Questions about the row below.
1) Read off the entry just left of 41.
2) Read off the smallest entry.
3) Read off the entry just right of the smallest entry.
[ 12 -13  41  44 -38  -2 -27 -35 -58  49 -51 -54 -32  33  16 -47]
1) -13
2) -58
3) 49

M =
[[-45 -25 -43 -42   0 -25]
 [-17 -17  -3  -7 -11  -8]
 [ 45  38  62  57   2  26]]
Counting starts at 0.
The entry directly above -8 is -25
Read off the entry in row 0 and column 2.
-43
The entry in row 1 and column 0: -17
Read off the entry in the top-left corner.
-45
The entry in row 2 and column 1 -> 38
The entry in the bottom-left corner -> 45
Read off the bottom-right entry.
26
Read off the entry in row 0 and column 1.
-25
Read off the entry just right of 62.
57

Questions about the row below.
1) Report the entry just right of the largest entry.
2) Report the second largest entry.
3) Report the entry just left of the largest entry.
23	26	-36	2	-36	54	17	8	65	17
1) 17
2) 54
3) 8

Questions about the row below.
1) Give the entry just left of the smallest entry.
2) Give the entry just left of 133.1.
3) Give the entry just right of -36.9.
4) Give the entry just right of 25.1.
5) Give the entry just right of the largest entry.
[-133.9  133.1   70.4  -36.9 -165.3  -67.7 -145.8  -54.9   34.0  -47.3
  -77.0  -33.6   25.1    6.0]
1) -36.9
2) -133.9
3) -165.3
4) 6.0
5) 70.4

Read these off the table that follows. Rows and columns are numbered from 0.
1) What is the entry in the top-left corner?
2) What is the top-right entry?
3) What is the entry in row 2 and column 1?
4) What is the entry at row 0, column 1?
5) What is the entry at row 2, column 0?
6) What is the entry at row 0, column 2?
7) What is the entry at row 1, column 0?
[[-15   5  28  19 -19  63  17  -6  52  16 -28   1  40  27]
 [ 10  24  -4   7  20  -5 -12  -7  -6  -8 -11   0   5  16]
 [ 26  18  -5   5  32 -33  18  31 -20  17  57  22 -10  -6]
 [ -6  11  20  15  -4  42   3 -11  32   3 -31  -3  28  25]
 [ 28  20  -7   6  35 -37  17  32 -23  17  60  23 -11  -6]
 [ 33  14  -7  10  26 -11 -17  10 -12  -4   8  16  -2  15]
 [ 29  21  -7   6  37 -39  17  32 -25  17  61  23 -12  -6]
 [ 29  23 -10   5  39 -43  15  32 -28  16  61  22 -14  -7]
 [-15   5  28  19 -19  62  17  -7  52  16 -28   1  40  27]
 [-10  13  33  15  -1  37  43  13  37  29  15   7  29  10]
 [-15   5  28  19 -19  63  17  -6  52  16 -28   1  40  27]
 [ 40  21  -3   7  44 -38   8  32 -27  10  54  24 -15  -2]
 [ 36  12  -7  10  27 -12 -17  13 -12  -3  11  19  -4  15]
 [ 11  23  -3   8  20  -3 -12  -6  -5  -8 -11   0   6  17]]
1) -15
2) 27
3) 18
4) 5
5) 26
6) 28
7) 10

x = [[136, 101, 78, 101, 175, 114, 93, 161, 181, 174, 109, 179, 231, 148, 195], [200, 125, 132, 148, 204, 99, 86, 168, 124, 116, 183, 147, 210, 163, 196], [143, 128, 220, 199, 215, 135, 148, 100, 137, 140, 187, 136, 162, 187, 107], [233, 167, 118, 191, 179, 117, 61, 112, 157, 156, 217, 166, 206, 144, 177], [61, 162, 73, 107, 195, 114, 132, 112, 163, 161, 120, 121, 166, 165, 151], [150, 157, 204, 200, 168, 119, 140, 193, 170, 199, 141, 187, 129, 179, 100], [157, 173, 147, 110, 135, 157, 173, 176, 160, 173, 169, 151, 182, 210, 182], [205, 186, 146, 121, 164, 184, 168, 115, 129, 159, 193, 148, 117, 186, 176], [114, 133, 190, 144, 173, 165, 190, 123, 198, 152, 84, 125, 124, 206, 157], [99, 237, 168, 212, 131, 148, 193, 200, 171, 143, 139, 104, 139, 174, 180], [143, 157, 119, 115, 160, 158, 157, 97, 170, 147, 213, 144, 200, 159, 162], [125, 199, 175, 149, 139, 128, 183, 177, 194, 174, 165, 141, 125, 210, 184], [195, 188, 153, 184, 162, 167, 149, 152, 152, 153, 169, 162, 108, 131, 123]]
The 1st entry in reading order -> 136
The entry just left of the centre entry -> 173
The entry at the centre -> 176
The entry just right of the centre entry: 160
Which number is the third largest entry?
A: 231
The entry just right of 110 is 135
The fourth entry in reading order: 101
The fifth entry in reading order is 175

Questions about the table below.
1) The first entry on the main diagonal?
2) The last entry in the row that holds the largest entry?
3) The top-right entry?
4) The second entry on the main diagonal?
5) The 5th entry in reading order?
6) The entry directly below the smallest entry?
7) The bottom entry of the column that holds the smallest entry?
8) The entry just right of 56?
[[ 28  42  28 -35]
 [ 44  39  13  -4]
 [ 23  30  48   0]
 [ -8   7  39 -57]
 [-59  42 -48  13]
 [-56 -48  48  35]
 [ 54  56 -47  50]]
1) 28
2) 50
3) -35
4) 39
5) 44
6) -56
7) 54
8) -47

[ 33   6   4 -32  42  -9   3]
The entry just right of the largest entry -> -9
What is the first entry from the right? 3
The entry just left of 42 is -32

grid =
555  580  413  677  467  270  310
658  623  645  685  765  469  287
572  535  495  703  562  288  296
549  515  627  558  709  335  351
531  586  490  688  468  242  315
597  579  581  631  648  331  276
608  508  489  688  703  421  339
Counting starts at 0.
The entry in row 2 and column 2 -> 495
What is the entry in the bottom-right corner?
Answer: 339
What is the entry at row 1, column 0?
Answer: 658
What is the entry at row 0, column 0?
Answer: 555
The entry in row 2 and column 0: 572
The entry just left of 490 -> 586
What is the entry at row 0, column 1?
Answer: 580
The largest entry: 765
What is the entry just right of the centre entry?
Answer: 709
What is the entry directly above 331?
Answer: 242
The entry in the bottom-left corner: 608
The bottom entry of the column that holds the smallest entry -> 421
What is the entry directly below 558?
Answer: 688
The entry just right of 586 is 490
What is the entry directly below 469?
Answer: 288

Read these off the grid that follows.
1) Give the entry just right of 2.20.
2) Give the entry just right of 1.19.
3) Give the entry just left of -1.27.
4) Give the entry just left of 2.20.
array([[ 0.30, -0.15, -0.49, -1.36,  1.00,  0.78, -0.78,  0.87,  0.57,
         0.97,  0.40],
       [-2.48,  2.83, -1.54,  1.19, -0.43,  1.85,  0.52,  1.37, -2.79,
         0.25, -2.66],
       [ 1.13, -0.89,  0.13, -1.36, -0.23, -0.40,  0.48,  0.25,  0.56,
        -0.34,  1.02],
       [ 1.67, -1.53,  1.86, -0.72, -1.30, -1.27,  1.55, -1.64,  1.60,
        -1.38,  1.63],
       [-2.11,  2.20, -1.77, -0.40,  2.28,  2.59, -2.22,  2.04, -1.49,
         2.83, -1.94],
       [-0.69,  0.93,  0.38,  0.80, -0.99, -0.09,  1.14, -0.32, -1.40,
        -0.78, -0.82],
       [ 1.97, -1.91,  1.67, -0.88, -1.36, -1.19,  1.58, -1.45,  1.74,
        -1.20,  1.98],
       [-0.49,  0.72, -1.07, -0.79,  1.49,  1.02, -1.34,  1.56, -0.83,
         1.55, -0.53]])
1) -1.77
2) -0.43
3) -1.30
4) -2.11

4405	4148	7820	4230	3739	3794	5028	2468
4184	4301	7582	4025	4117	2881	4969	2041
4297	4220	7761	4144	3932	3337	4989	2227
4561	3997	7727	4408	3446	4704	5015	3026
4076	4349	7349	3916	4316	2420	4892	1893
Counting starts at 0.
The entry just right of the largest entry?
Answer: 4230
The entry in the bottom-right corner: 1893
The entry in row 0 and column 0 is 4405
The top entry of the column that holds the smallest entry -> 2468
The entry directly above 3337 -> 2881
The entry just left of 2881: 4117
The entry just left of 7349: 4349
The maximum: 7820
The entry directly below 4144?
Answer: 4408
The entry at row 0, column 1 -> 4148
The entry just left of 4408?
Answer: 7727
The entry in the bottom-left corner?
Answer: 4076
The entry in row 1 and column 2: 7582
The entry directly above the smallest entry?
Answer: 3026
The entry in row 1 and column 0 is 4184
The entry directly below 5015: 4892
The entry in row 2 and column 0?
Answer: 4297
The entry just left of 3337?
Answer: 3932
